Below are the code and all the weights of a small trained network. Each question names an input and a class and asks about switching units off, where a switched-off unit gives its printed mean instead of its output.

import numpy as np


def w(rows, s, z=0):
    codes = np.array(rows[::2]) - 128.0
    scale = np.full(codes.shape[1], s)
    scale[-1] = z or s
    return codes * scale


def norm(h):
    return h / np.sqrt((h * h).mean(-1, keepdims=True) + 1e-5)


def f(y):
    return np.maximum(y, 0)


def log_softmax(a):
    a = a - a.max(-1, keepdims=True)
    return a - np.log(np.exp(a).sum(-1, keepdims=True))


def net(x, mask):
    res = np.array(x, float).reshape(1, 5) / 4 @ E
    u = 0
    for l in range(3):
        y = f(norm(res) @ A[l][:, :-1].T + A[l][:, -1])
        res = res + np.where(mask[u : u + 5], y, B[l][:, -1]) @ B[l][:, :-1]
        u += 5
    return log_softmax(norm(res)[-1] @ U[:, :-1].T + U[:, -1])


A, B = {}, {}
E = w([
[61,2,157,33],'x0',
[131,129,128,129],'x1',
[37,240,236,89],'x2',
[211,44,217,214],'x3',
[154,132,145,89],'x4',
],0.0078)
A[0] = w([
[151,188,41,131,92],'L0N1',
[179,248,134,178,97],'L0N2',
[163,67,67,101,83],'L0N3',
[198,147,37,151,3],'L0N4',
[244,210,51,173,196],'L0N5',
],0.014,0.0056)
B[0] = w([
[132,129,98,52,180],'L0N1',
[248,138,27,98,220],'L0N2',
[177,148,74,110,191],'L0N3',
[52,131,130,100,171],'L0N4',
[7,115,244,159,254],'L0N5',
],0.014,0.009)
A[1] = w([
[236,31,165,217,61],'L1N1',
[118,73,254,191,3],'L1N2',
[154,99,212,156,3],'L1N3',
[123,201,73,183,217],'L1N4',
[225,167,213,233,14],'L1N5',
],0.017,0.0022)
B[1] = w([
[65,79,180,22,236],'L1N1',
[149,199,157,251,254],'L1N2',
[144,94,124,191,195],'L1N3',
[174,107,190,114,172],'L1N4',
[212,128,24,83,213],'L1N5',
],0.021,0.0098)
A[2] = w([
[172,162,130,155,126],'L2N1',
[169,205,99,114,12],'L2N2',
[53,214,125,142,62],'L2N3',
[153,186,88,109,192],'L2N4',
[154,86,2,127,7],'L2N5',
],0.023,0.0019)
B[2] = w([
[70,208,163,119,236],'L2N1',
[109,106,150,232,227],'L2N2',
[145,53,143,55,255],'L2N3',
[96,138,139,200,226],'L2N4',
[206,184,2,104,237],'L2N5',
],0.02,0.0069)
U = w([
[59,91,132,72,255],'0',
[98,183,156,221,61],'1',
[161,176,6,124,94],'2',
],0.016,0.00095)

Each question gives the input, the list of numbers given to net, and the class t.
The units are the neurons (one row each of A and B). Each row of codes is followed by its name. A weight is (code - 128) times the scale printed after its matrix; where a second scale follows, it is the last column's (A, B and U).
mask holds one flag per neuron, layer by layer. A switched-off neuron (its flag False) gives its mean, the last column of its row in B, instead of its output. The means were averaged over made-up inputs and are rounded, as every weight is.
A unit's drop is (log p(t) with every unit on - log p(t) with that unit switched off) / (log p(t) with every unit on - log p(t) with every unit switched off).
The circuit of an input: a set's keep is (log p(t) with only the set's units on - log p(t) with every unit switched off) / (log p(t) with every unit on - log p(t) with every unit switched off). Starting from the 12 units with the biggest drops (on a tie, the unit counted first), units are removed one at a time, each time the one whose removal leaves the highest keep (on an exact tie, the one counted first), for as long as the keep stays at least 0.8.
units of the circuit, in order: the units of the circuit, biggest drop first
most important unit: the unit with the biggest drop
top k neurons: the k neurons with the biggest drops, biggest first
k most important neurons of layer l: the k neurons of layer l with the biggest drops, biggest first
drop of u: that unit's drop, to one decimal
input [1,7,6,-1,7], class 0: most important unit : L1N5
input [2,1,-7,4,-2], class 0: top 2 neurons : L1N1, L0N3
input [-7,-6,-1,-8,1], class 0: units of the circuit, in order : L0N5, L2N3
input [0,-5,5,5,-8], class 2: top 2 neurons : L1N5, L0N5
input [-3,-1,1,4,-6], class 2: 2 most important neurons of layer 0 : L0N2, L0N4
input [-7,-1,3,6,1], class 2: top 2 neurons : L1N5, L0N2
input [-6,-5,-2,-1,-6], class 0: top 2 neurons : L0N5, L0N1
input [7,-4,-1,-7,8], class 2: top 2 neurons : L1N2, L0N5
input [-1,-6,-1,-8,6], class 0: top 2 neurons : L1N5, L0N2
input [4,-1,2,0,-4], class 0: top 3 neurons : L0N2, L1N5, L0N5
input [0,6,4,8,-7], class 2: top 2 neurons : L1N5, L0N5
input [-6,-1,-8,3,-2], class 1: top 2 neurons : L0N5, L1N2
input [6,-3,3,5,6], class 1: top 2 neurons : L0N2, L1N2
input [7,-6,3,6,1], class 1: top 2 neurons : L0N2, L1N2
input [1,-2,-1,6,-2], class 0: units of the circuit, in order : L1N1
input [-5,8,-7,3,7], class 1: top 2 neurons : L0N5, L1N2
input [-1,5,6,1,0], class 2: 2 most important neurons of layer 1 : L1N2, L1N5
input [0,1,-5,1,-2], class 1: 2 most important neurons of layer 1 : L1N1, L1N2
input [-4,2,1,-8,6], class 1: 2 most important neurons of layer 1 : L1N1, L1N5
input [-2,3,4,4,-4], class 2: most important neuron of layer 1 : L1N5
input [7,-4,6,2,-5], class 1: 2 most important neurons of layer 1 : L1N1, L1N2
input [4,1,-2,5,-3], class 0: drop of L1N1 : 1.6
input [-2,5,7,6,6], class 2: drop of L1N5 : 0.4
